Below is a small trained network, with its code and all its weights. Each question gives an input and a target symbol and asks what happens when units are switched off, that is, made to give their printed mean instead of their output.

import numpy as np


def w(rows, s, z=0):
    codes = np.array(rows[::2]) - 128.0
    scale = np.full(codes.shape[1], s)
    scale[-1] = z or s
    return codes * scale


def norm(h):
    return h / np.sqrt((h * h).mean(-1, keepdims=True) + 1e-5)


def f(y):
    return np.maximum(y, 0)


def softmax(a):
    e = np.exp(a - a.max(-1, keepdims=True))
    return e / e.sum(-1, keepdims=True)


def log_softmax(a):
    a = a - a.max(-1, keepdims=True)
    return a - np.log(np.exp(a).sum(-1, keepdims=True))


def net(x, mask):
    ids = ['ΔΘΛΞΣΦΨΩαβγεζηπτ'.index(c) for c in x.split()]
    T = len(ids)
    res = E[ids] + P[:T]
    q, k, v = (norm(res) @ M[0].T for M in (Q, K, V))
    z = softmax(np.where(np.tri(T) > 0, q @ k.T / 2**0.5, -1e9)) @ v
    res = res + np.where(mask[0], z, O[0][:, -1]) @ O[0][:, :-1]
    y = f(norm(res) @ A[0][:, :-1].T + A[0][:, -1])
    res = res + np.where(mask[1:25], y, B[0][:, -1]) @ B[0][:, :-1]
    return log_softmax(norm(res)[-1] @ U[:, :-1].T + U[:, -1])


Q, K, V, O, A, B = {}, {}, {}, {}, {}, {}
E = w([
[6,70,81,41,59,143,87,130,151,169,152],'Δ',
[57,178,129,134,142,146,119,33,37,97,100],'Θ',
[77,145,137,136,143,132,211,153,183,185,115],'Λ',
[132,100,203,102,127,147,173,93,162,97,115],'Ξ',
[98,158,123,175,145,208,192,152,155,93,145],'Σ',
[100,176,140,119,153,164,193,118,226,178,106],'Φ',
[59,135,119,198,31,175,81,74,138,155,127],'Ψ',
[112,95,177,133,123,125,172,150,109,43,134],'Ω',
[104,126,179,129,160,192,171,47,157,146,88],'α',
[124,176,122,89,30,167,95,153,31,152,105],'β',
[202,85,139,113,80,137,92,107,112,22,147],'γ',
[123,93,88,174,217,106,127,115,212,131,165],'ε',
[103,203,152,75,162,105,142,163,176,60,115],'ζ',
[113,138,183,122,116,69,158,179,125,55,139],'η',
[99,217,104,72,89,121,147,158,47,108,119],'π',
[150,83,191,175,124,135,44,194,118,153,118],'τ',
],0.021)
P = w([
[37,65,200,39,175,216,174,137,122,180,250],'0',
[81,71,151,68,145,172,145,140,129,145,172],'1',
[101,77,142,89,133,147,161,142,138,125,133],'2',
[115,95,141,115,136,136,161,141,143,112,110],'3',
[132,107,140,136,133,127,163,139,146,111,91],'4',
[146,123,137,161,131,114,167,134,145,117,78],'5',
[161,136,133,181,135,107,170,125,141,115,62],'6',
[169,145,139,210,129,76,180,126,134,136,60],'7',
],0.013)
Q[0] = w([
[134,92,1,123,196,163,117,143,160,184,193],'H0',
[190,53,238,200,236,104,206,113,183,67,99],'H0',
],0.0075)
K[0] = w([
[95,116,169,35,157,89,79,203,107,112,254],'H0',
[249,214,98,218,148,28,116,157,109,124,33],'H0',
],0.0079)
V[0] = w([
[57,76,75,220,229,95,116,26,235,142,150],'H0',
[119,249,79,12,160,84,255,121,119,89,132],'H0',
],0.0066)
O[0] = w([
[154,54,91,82,111,39,36,190,100,2,186,254],'H0',
[175,140,159,194,50,97,127,56,82,152,196,55],'H0',
],0.012,0.0028)
A[0] = w([
[136,166,122,74,175,111,125,168,131,176,97,141],'N0',
[112,148,111,118,117,155,138,123,98,100,93,128],'N1',
[175,118,134,145,140,146,119,87,183,206,137,69],'N2',
[114,173,96,98,85,142,121,104,20,197,57,188],'N3',
[130,165,137,176,171,162,193,79,111,201,112,3],'N4',
[155,68,110,125,119,100,86,107,81,130,148,50],'N5',
[72,173,82,96,112,147,98,147,49,145,138,189],'N6',
[106,160,90,73,137,145,89,120,133,151,147,133],'N7',
[191,113,53,85,166,82,80,185,112,113,178,77],'N8',
[94,198,154,137,139,111,155,86,139,124,105,4],'N9',
[120,172,147,172,110,153,167,114,134,160,95,135],'N10',
[104,84,70,116,126,110,131,196,191,117,92,60],'N11',
[137,111,140,92,203,106,189,187,158,125,75,118],'N12',
[113,145,164,124,140,88,181,150,168,93,124,67],'N13',
[103,90,163,130,151,126,142,143,161,127,74,141],'N14',
[89,137,113,121,101,111,120,168,7,121,74,120],'N15',
[148,156,150,80,217,121,138,184,128,109,111,25],'N16',
[144,127,173,136,120,133,164,76,84,130,160,114],'N17',
[157,130,106,136,101,119,136,90,166,112,179,35],'N18',
[122,75,97,137,152,109,94,97,163,134,137,64],'N19',
[146,142,155,111,173,108,143,187,137,110,194,94],'N20',
[104,114,77,159,96,111,141,161,179,100,113,79],'N21',
[118,144,184,139,70,149,124,82,87,162,112,132],'N22',
[127,179,137,133,248,141,190,139,144,181,98,79],'N23',
],0.017,0.0076)
B[0] = w([
[107,150,170,224,64,189,109,141,47,146,160,166],'N0',
[151,141,117,137,90,37,138,111,94,164,122,200],'N1',
[163,163,139,190,130,71,173,152,129,60,151,161],'N2',
[92,70,139,146,14,193,47,64,57,83,35,214],'N3',
[161,94,143,98,188,105,204,55,121,21,164,185],'N4',
[44,136,201,114,64,132,155,160,125,168,179,160],'N5',
[64,63,80,143,105,170,104,61,97,202,149,255],'N6',
[95,128,155,104,54,116,156,87,93,93,175,184],'N7',
[105,26,46,147,155,188,58,106,177,169,226,169],'N8',
[173,103,125,75,118,217,134,130,151,191,79,160],'N9',
[67,139,127,109,126,156,121,150,142,186,199,202],'N10',
[195,188,141,190,174,53,114,124,147,111,43,249],'N11',
[12,138,190,90,135,177,93,128,113,132,217,228],'N12',
[139,105,95,94,146,184,124,99,64,130,123,202],'N13',
[177,170,73,127,116,144,167,114,99,187,127,238],'N14',
[110,202,45,85,75,157,178,39,177,215,80,235],'N15',
[111,73,206,242,215,79,133,121,94,91,31,174],'N16',
[157,190,96,147,83,75,76,174,168,128,92,214],'N17',
[29,162,171,98,127,97,140,145,93,105,106,161],'N18',
[190,158,90,155,134,152,177,121,99,143,79,167],'N19',
[200,129,129,150,130,102,130,121,110,93,59,177],'N20',
[130,162,161,50,177,141,122,106,107,104,111,218],'N21',
[82,81,99,175,196,137,130,115,94,155,137,219],'N22',
[144,100,101,89,80,47,43,222,220,118,39,191],'N23',
],0.011,0.0097)
U = w([
[36,102,83,131,75,168,94,86,106,156,146,153],'Δ',
[183,154,49,161,72,116,110,101,142,159,2,45],'Θ',
[191,88,110,126,86,63,136,191,76,189,131,155],'Λ',
[188,133,142,112,134,163,136,159,91,219,181,161],'Ξ',
[172,184,56,172,92,224,128,203,96,106,149,163],'Σ',
[104,166,163,116,32,49,88,148,117,50,156,128],'Φ',
[108,120,183,114,218,148,149,90,50,66,100,19],'Ψ',
[101,141,56,125,138,155,196,215,83,122,137,123],'Ω',
[207,108,134,35,94,158,119,90,84,61,135,72],'α',
[125,46,132,98,118,136,192,120,205,94,46,68],'β',
[102,146,102,14,128,178,106,190,197,144,129,117],'γ',
[185,75,109,132,165,120,34,121,170,117,177,254],'ε',
[104,185,114,222,140,72,128,119,148,153,223,136],'ζ',
[145,108,77,135,170,81,207,150,155,171,152,215],'η',
[163,97,173,217,115,135,179,53,193,91,145,120],'π',
[102,110,171,172,125,134,80,214,178,165,61,180],'τ',
],0.0087,0.0036)

Each question gives the input, a string of symbols that net reads in full, and the target symbol t.
The units are the heads (2 rows each of Q, K, V and O) and the neurons (one row each of A and B). Each row of codes is followed by its name. A weight is (code - 128) times the scale printed after its matrix; where a second scale follows, it is the last column's (O, A, B and U).
mask holds one flag per unit, heads first, then neurons. A switched-off unit (its flag False) gives its mean, the last column of its rows in O or B, instead of its output. The means were averaged over made-up inputs and are rounded, as every weight is.
A unit's drop is (log p(t) with every unit on - log p(t) with that unit switched off) / (log p(t) with every unit on - log p(t) with every unit switched off).
The circuit of an input: a set's keep is (log p(t) with only the set's units on - log p(t) with every unit switched off) / (log p(t) with every unit on - log p(t) with every unit switched off). Starting from the 12 units with the biggest drops (on a tie, the unit counted first), units are removed one at a time, each time the one whose removal leaves the highest keep (on an exact tie, the one counted first), for as long as the keep stays at least 0.8.
circuit, biggest first: the units of the circuit, biggest drop first
most important unit: the unit with the biggest drop
k most important neurons: the k neurons with the biggest drops, biggest first
drop when u is switched off: that unit's drop, to one decimal
input Ω Ψ τ Σ ε, target τ: circuit, biggest first	[N23 N12 N11]
input τ Φ τ Λ Δ ε Φ, target ε: circuit, biggest first	[H0 N8]
input α π Ψ Φ, target π: circuit, biggest first	[H0 N4]
input γ Ψ Δ ε Ψ Φ α, target Φ: circuit, biggest first	[H0 N5 N6]
input τ ζ β α, target β: circuit, biggest first	[H0 N4 N23]
input Φ ε Ψ ε, target ε: most important unit	N8
input γ Θ Ψ Θ Φ Δ ζ α, target ζ: 2 most important neurons	[N17 N22]
input Θ γ Ψ Δ γ Ψ η π, target Δ: 4 most important neurons	[N12 N8 N15 N6]
input π Φ Ψ β ε Ψ Φ η, target Φ: circuit, biggest first	[H0 N6]
input Φ τ Ξ, target τ: 3 most important neurons	[N23 N16 N12]
input Σ Ξ ζ Ξ, target ζ: 2 most important neurons	[N17 N22]
input β Ξ Φ, target β: 4 most important neurons	[N4 N23 N9 N2]
input Ψ Φ γ Ξ, target γ: 2 most important neurons	[N23 N12]
input Λ Φ α Θ α γ, target α: 4 most important neurons	[N11 N15 N6 N23]
input Φ Θ Θ Ψ η Φ, target η: 2 most important neurons	[N4 N10]
input γ γ π Ψ γ β α, target β: most important unit	N4
input Φ ζ Λ, target ζ: 2 most important neurons	[N17 N10]
input η Ψ Φ, target η: 4 most important neurons	[N4 N2 N3 N10]
input γ Ψ γ β Φ γ, target Φ: 2 most important neurons	[N15 N6]
input π Ψ Λ Ξ Θ Δ α Ξ, target α: 2 most important neurons	[N13 N6]
input Λ Ψ η, target Ψ: most important unit	N12
input Δ γ η, target γ: 2 most important neurons	[N10 N23]
input Ψ γ Φ, target γ: 2 most important neurons	[N23 N12]
input β Φ β γ Ω Φ ε Ξ, target ε: drop when N8 is switched off	0.5
input Ψ Ψ Ξ, target Ψ: drop when H0 is switched off	0.2
input Ω Ψ τ β Ω Ψ ε, target ε: drop when N8 is switched off	0.4
input Φ Θ Θ Σ Ψ Φ, target Ψ: drop when N23 is switched off	0.1
